Below are the code and all the weights of a small trained network. Each question names an input and a class and asks about switching units off, where a switched-off unit gives its printed mean instead of its output.

import numpy as np


def w(rows, s, z=0):
    codes = np.array(rows[::2]) - 128.0
    scale = np.full(codes.shape[1], s)
    scale[-1] = z or s
    return codes * scale


def norm(h):
    return h / np.sqrt((h * h).mean(-1, keepdims=True) + 1e-5)


def f(y):
    return np.maximum(y, 0)


def log_softmax(a):
    a = a - a.max(-1, keepdims=True)
    return a - np.log(np.exp(a).sum(-1, keepdims=True))


def net(x, mask):
    res = np.array(x, float).reshape(1, 4) / 4 @ E
    u = 0
    for l in range(4):
        y = f(norm(res) @ A[l][:, :-1].T + A[l][:, -1])
        res = res + np.where(mask[u : u + 5], y, B[l][:, -1]) @ B[l][:, :-1]
        u += 5
    return log_softmax(norm(res)[-1] @ U[:, :-1].T + U[:, -1])


A, B = {}, {}
E = w([
[73,254,63,174,247,123,117],'x0',
[101,178,243,37,102,158,171],'x1',
[30,75,42,73,74,129,170],'x2',
[100,123,216,83,221,10,103],'x3',
],0.0072)
A[0] = w([
[148,142,128,116,5,115,114,131],'0.n0',
[254,83,101,114,215,102,70,74],'0.n1',
[144,174,235,47,85,95,107,145],'0.n2',
[90,42,153,143,145,46,52,252],'0.n3',
[135,131,76,29,171,90,122,77],'0.n4',
],0.0089,0.0025)
B[0] = w([
[79,97,162,57,99,97,129,222],'0.n0',
[140,74,145,120,235,86,111,216],'0.n1',
[156,99,164,98,53,177,156,253],'0.n2',
[171,79,168,173,158,146,172,245],'0.n3',
[115,2,129,99,171,111,23,180],'0.n4',
],0.0084,0.0054)
A[1] = w([
[173,177,62,151,126,247,114,89],'1.n0',
[148,159,66,119,101,142,147,172],'1.n1',
[139,118,116,160,180,169,54,120],'1.n2',
[131,142,175,145,113,144,142,4],'1.n3',
[138,93,166,140,134,80,127,140],'1.n4',
],0.011,0.0038)
B[1] = w([
[93,95,152,84,125,113,255,254],'1.n0',
[82,83,158,89,67,73,141,206],'1.n1',
[75,157,73,153,136,81,144,251],'1.n2',
[234,141,134,56,172,168,39,153],'1.n3',
[149,149,157,205,85,110,85,249],'1.n4',
],0.0097,0.0045)
A[2] = w([
[100,174,145,108,146,178,247,196],'2.n0',
[99,200,108,200,183,123,164,177],'2.n1',
[124,118,150,123,74,110,255,226],'2.n2',
[106,103,146,71,35,82,183,122],'2.n3',
[125,123,136,188,60,142,92,4],'2.n4',
],0.01,0.0036)
B[2] = w([
[151,81,141,64,57,210,109,207],'2.n0',
[67,127,98,109,72,158,158,183],'2.n1',
[80,105,116,46,120,152,190,254],'2.n2',
[128,54,159,11,155,130,160,239],'2.n3',
[88,121,116,105,112,98,177,137],'2.n4',
],0.011,0.0098)
A[3] = w([
[190,110,147,155,132,254,85,16],'3.n0',
[186,131,193,114,146,215,125,83],'3.n1',
[148,126,168,73,108,215,156,250],'3.n2',
[158,117,149,89,190,117,21,253],'3.n3',
[190,136,218,93,128,194,183,140],'3.n4',
],0.0082,0.0018)
B[3] = w([
[196,223,172,116,111,103,78,142],'3.n0',
[175,220,64,129,77,117,169,172],'3.n1',
[138,144,147,112,82,129,251,254],'3.n2',
[149,90,176,212,130,171,2,170],'3.n3',
[83,229,42,76,19,144,101,224],'3.n4',
],0.0086)
U = w([
[194,244,242,105,99,160,32,14],'0',
[37,215,46,153,220,134,80,3],'1',
[153,58,238,205,235,63,15,121],'2',
[93,75,211,1,83,186,173,246],'3',
],0.0088,0.0048)

Each question gives the input, the list of numbers given to net, and the class t.
The units are the neurons (one row each of A and B). Each row of codes is followed by its name. A weight is (code - 128) times the scale printed after its matrix; where a second scale follows, it is the last column's (A, B and U).
mask holds one flag per neuron, layer by layer. A switched-off neuron (its flag False) gives its mean, the last column of its row in B, instead of its output. The means were averaged over made-up inputs and are rounded, as every weight is.
A unit's drop is (log p(t) with every unit on - log p(t) with that unit switched off) / (log p(t) with every unit on - log p(t) with every unit switched off).
The circuit of an input: a set's keep is (log p(t) with only the set's units on - log p(t) with every unit switched off) / (log p(t) with every unit on - log p(t) with every unit switched off). Starting from the 12 units with the biggest drops (on a tie, the unit counted first), units are removed one at a time, each time the one whose removal leaves the highest keep (on an exact tie, the one counted first), for as long as the keep stays at least 0.8.
circuit, biggest first: the units of the circuit, biggest drop first
most important unit: the unit with the biggest drop
k most important neurons: the k neurons with the biggest drops, biggest first
k most important neurons of layer l: the k neurons of layer l with the biggest drops, biggest first
drop when u is switched off: that unit's drop, to one decimal
input [8,4,-1,7], class 0: circuit, biggest first : [2.n2 2.n3]
input [7,8,-1,3], class 0: circuit, biggest first : [1.n0 2.n2 2.n3 1.n1]
input [5,-6,7,7], class 1: circuit, biggest first : [2.n3 2.n0]
input [2,-2,-7,-1], class 1: most important unit : 1.n2
input [2,0,-6,-2], class 1: 2 most important neurons : [0.n1 0.n2]
input [-2,-3,-8,-5], class 2: 4 most important neurons : [0.n1 2.n2 3.n4 0.n2]
input [5,-2,-7,1], class 1: 2 most important neurons : [2.n1 1.n2]
input [1,-3,-6,-4], class 1: 4 most important neurons : [0.n1 0.n2 2.n3 1.n2]
input [-4,-6,-5,-5], class 2: 2 most important neurons : [0.n1 2.n2]
input [4,-3,6,4], class 1: 2 most important neurons of layer 2 : [2.n3 2.n1]
input [3,-5,7,3], class 1: drop when 0.n0 is switched off : 0.2
input [0,1,-4,6], class 0: drop when 0.n2 is switched off : 0.6
input [-2,-5,7,6], class 2: drop when 3.n4 is switched off : 0.0
input [3,-8,8,4], class 1: most important neuron of layer 2 : [2.n3]
input [4,-4,4,2], class 1: drop when 2.n3 is switched off : 0.1
input [-1,0,-4,3], class 0: 2 most important neurons of layer 0 : [0.n2 0.n4]
